Below is a small trained network, with its code and all its weights. Each question gives an input and a class and asks what happens when units are switched off, that is, made to give their printed mean instead of their output.

import numpy as np


def w(rows, s, z=0):
    codes = np.array(rows[::2]) - 128.0
    scale = np.full(codes.shape[1], s)
    scale[-1] = z or s
    return codes * scale


def f(y):
    return np.maximum(y, 0)


def log_softmax(a):
    a = a - a.max(-1, keepdims=True)
    return a - np.log(np.exp(a).sum(-1, keepdims=True))


def net(x, mask):
    res = np.array(x, float).reshape(1, 6) / 4 @ E
    y = f(res @ A[0][:, :-1].T + A[0][:, -1])
    res = res + np.where(mask, y, B[0][:, -1]) @ B[0][:, :-1]
    return log_softmax(res[-1] @ U[:, :-1].T + U[:, -1])


A, B = {}, {}
E = w([
[183,188,93,86,55,139],'x0',
[129,127,126,129,126,128],'x1',
[136,105,125,85,162,255],'x2',
[167,79,216,130,91,132],'x3',
[103,84,120,5,130,74],'x4',
[214,70,67,144,166,109],'x5',
],0.0093)
A[0] = w([
[68,214,178,166,87,156,100],'neuron 1',
[122,98,107,62,139,90,71],'neuron 2',
[89,121,146,83,115,113,121],'neuron 3',
[220,107,96,133,198,106,48],'neuron 4',
[208,156,60,95,64,139,65],'neuron 5',
[72,79,153,164,185,113,45],'neuron 6',
[75,193,37,144,128,69,134],'neuron 7',
[160,151,159,233,93,176,26],'neuron 8',
[121,100,111,39,131,123,71],'neuron 9',
[109,113,125,78,131,101,72],'neuron 10',
[99,170,180,85,156,195,109],'neuron 11',
[121,64,153,47,127,91,97],'neuron 12',
[129,135,110,142,91,81,87],'neuron 13',
[23,193,177,89,119,188,66],'neuron 14',
[205,250,93,86,7,143,44],'neuron 15',
[127,117,128,56,149,94,38],'neuron 16',
[16,186,186,105,93,127,29],'neuron 17',
[178,99,168,113,53,132,110],'neuron 18',
[218,59,204,114,116,105,74],'neuron 19',
[38,67,192,183,236,94,108],'neuron 20',
[160,107,186,112,125,119,72],'neuron 21',
[146,116,129,86,153,239,2],'neuron 22',
[66,49,123,178,221,103,84],'neuron 23',
[129,173,182,180,90,21,94],'neuron 24',
[186,187,134,229,107,170,19],'neuron 25',
[219,97,93,143,188,129,45],'neuron 26',
[132,123,74,92,149,231,90],'neuron 27',
[162,109,183,111,122,164,146],'neuron 28',
[113,88,132,56,160,88,61],'neuron 29',
[77,102,143,29,118,86,87],'neuron 30',
[149,155,118,110,116,142,85],'neuron 31',
[120,161,127,107,89,137,70],'neuron 32',
[85,189,1,61,201,131,150],'neuron 33',
[111,118,93,149,100,52,114],'neuron 34',
[115,148,184,253,200,167,94],'neuron 35',
[133,39,229,130,88,87,143],'neuron 36',
[118,177,116,171,104,10,50],'neuron 37',
[134,137,111,162,92,25,51],'neuron 38',
[236,52,43,139,186,109,45],'neuron 39',
[47,161,55,139,238,110,118],'neuron 40',
],0.0086,0.0083)
B[0] = w([
[139,89,118,175,123,49,207],'neuron 1',
[79,152,88,185,127,136,167],'neuron 2',
[124,144,96,169,135,97,168],'neuron 3',
[102,72,150,178,64,56,171],'neuron 4',
[115,116,134,72,55,134,187],'neuron 5',
[105,127,102,57,53,152,159],'neuron 6',
[177,166,205,150,142,167,219],'neuron 7',
[58,192,71,164,137,139,178],'neuron 8',
[81,148,99,170,137,145,170],'neuron 9',
[101,147,70,176,115,138,150],'neuron 10',
[117,79,137,138,164,117,186],'neuron 11',
[76,194,55,179,141,130,189],'neuron 12',
[96,108,134,116,139,159,153],'neuron 13',
[150,54,146,174,84,33,199],'neuron 14',
[118,124,108,8,39,141,218],'neuron 15',
[86,160,82,161,119,142,150],'neuron 16',
[172,28,141,200,56,19,182],'neuron 17',
[139,168,157,141,127,147,177],'neuron 18',
[133,169,186,165,112,162,178],'neuron 19',
[144,143,109,2,45,148,232],'neuron 20',
[148,150,156,155,107,172,144],'neuron 21',
[14,51,147,93,229,211,168],'neuron 22',
[122,141,130,27,52,145,199],'neuron 23',
[76,76,143,105,225,195,212],'neuron 24',
[82,176,37,171,129,116,180],'neuron 25',
[117,82,129,162,94,60,172],'neuron 26',
[58,72,160,124,211,189,202],'neuron 27',
[154,169,158,147,155,146,186],'neuron 28',
[77,167,76,159,109,128,169],'neuron 29',
[83,162,57,211,136,138,197],'neuron 30',
[106,124,138,117,107,146,140],'neuron 31',
[132,96,135,104,92,132,140],'neuron 32',
[186,179,208,176,124,155,255],'neuron 33',
[88,97,150,104,181,172,184],'neuron 34',
[97,178,53,126,116,122,225],'neuron 35',
[184,201,174,139,140,157,218],'neuron 36',
[36,47,137,124,185,220,193],'neuron 37',
[38,78,142,117,191,195,177],'neuron 38',
[113,60,169,194,51,40,208],'neuron 39',
[170,176,185,145,94,165,220],'neuron 40',
],0.0078,0.0081)
U = w([
[88,174,11,168,137,125,100],'0',
[82,46,154,101,205,172,98],'1',
[135,46,148,166,92,47,111],'2',
[126,143,106,23,69,136,102],'3',
[139,143,133,122,156,120,248],'4',
[152,193,211,156,131,154,89],'5',
[201,139,106,84,205,92,152],'6',
],0.012,0.019)

Each question gives the input, the list of numbers given to net, and the class t.
The units are the neurons (one row each of A and B). Each row of codes is followed by its name. A weight is (code - 128) times the scale printed after its matrix; where a second scale follows, it is the last column's (A, B and U).
mask holds one flag per neuron, in row order. A switched-off neuron (its flag False) gives its mean, the last column of its row in B, instead of its output. The means were averaged over made-up inputs and are rounded, as every weight is.
A unit's drop is (log p(t) with every unit on - log p(t) with that unit switched off) / (log p(t) with every unit on - log p(t) with every unit switched off).
The circuit of an input: a set's keep is (log p(t) with only the set's units on - log p(t) with every unit switched off) / (log p(t) with every unit on - log p(t) with every unit switched off). Starting from the 12 units with the biggest drops (on a tie, the unit counted first), units are removed one at a time, each time the one whose removal leaves the highest keep (on an exact tie, the one counted first), for as long as the keep stays at least 0.8.
circuit, biggest first: the units of the circuit, biggest drop first
unit that matters most: the unit with the biggest drop
top k neurons: the k neurons with the biggest drops, biggest first
drop of u: that unit's drop, to one decimal
input [8,5,-2,-1,1,4], class 3: circuit, biggest first	(neuron 15)
input [-5,3,-2,-6,-1,1], class 5: circuit, biggest first	(neuron 40; neuron 7)
input [8,2,6,-8,-1,-8], class 2: circuit, biggest first	(neuron 14; neuron 17)
input [-2,-5,-5,-8,-3,7], class 5: top 2 neurons	(neuron 7; neuron 40)
input [-7,-3,5,3,3,0], class 3: circuit, biggest first	(neuron 20; neuron 23)
input [7,7,-1,-8,-1,-5], class 5: top 2 neurons	(neuron 33; neuron 7)
input [1,-1,8,-7,-3,-6], class 1: top 3 neurons	(neuron 27; neuron 22; neuron 11)
input [-3,-1,-5,7,-2,-7], class 2: top 2 neurons	(neuron 17; neuron 1)
input [3,-4,-8,6,-8,-1], class 0: top 3 neurons	(neuron 25; neuron 8; neuron 35)
input [3,-3,6,-2,6,-2], class 0: circuit, biggest first	(neuron 30; neuron 9)
input [-8,0,-1,-7,-7,7], class 3: circuit, biggest first	(neuron 23; neuron 20)
input [-4,-2,0,-2,6,6], class 0: circuit, biggest first	(neuron 12; neuron 29)
input [7,-3,-4,5,0,4], class 3: top 2 neurons	(neuron 15; neuron 5)
input [7,-2,-8,4,-6,8], class 1: circuit, biggest first	(neuron 24; neuron 37)
input [-7,5,-6,8,-2,-1], class 5: unit that matters most	neuron 36
input [7,-3,3,7,-5,-2], class 3: top 2 neurons	(neuron 15; neuron 33)
input [7,1,-3,6,7,5], class 0: top 2 neurons	(neuron 12; neuron 30)
input [2,-2,8,-4,3,-8], class 1: top 3 neurons	(neuron 22; neuron 27; neuron 39)
input [-1,5,1,-5,-4,-5], class 2: circuit, biggest first	(neuron 14; neuron 1; neuron 17)
input [0,-3,-5,0,-2,-4], class 1: unit that matters most	neuron 24
input [-1,5,-5,8,7,-2], class 5: top 2 neurons	(neuron 36; neuron 19)
input [8,4,7,0,-5,4], class 3: top 4 neurons	(neuron 15; neuron 5; neuron 24; neuron 37)
input [-8,-7,-5,-8,4,7], class 3: top 2 neurons	(neuron 23; neuron 20)
input [4,-2,7,1,7,-6], class 0: top 2 neurons	(neuron 30; neuron 12)
input [1,-7,-8,6,-5,-3], class 1: drop of neuron 24	0.3
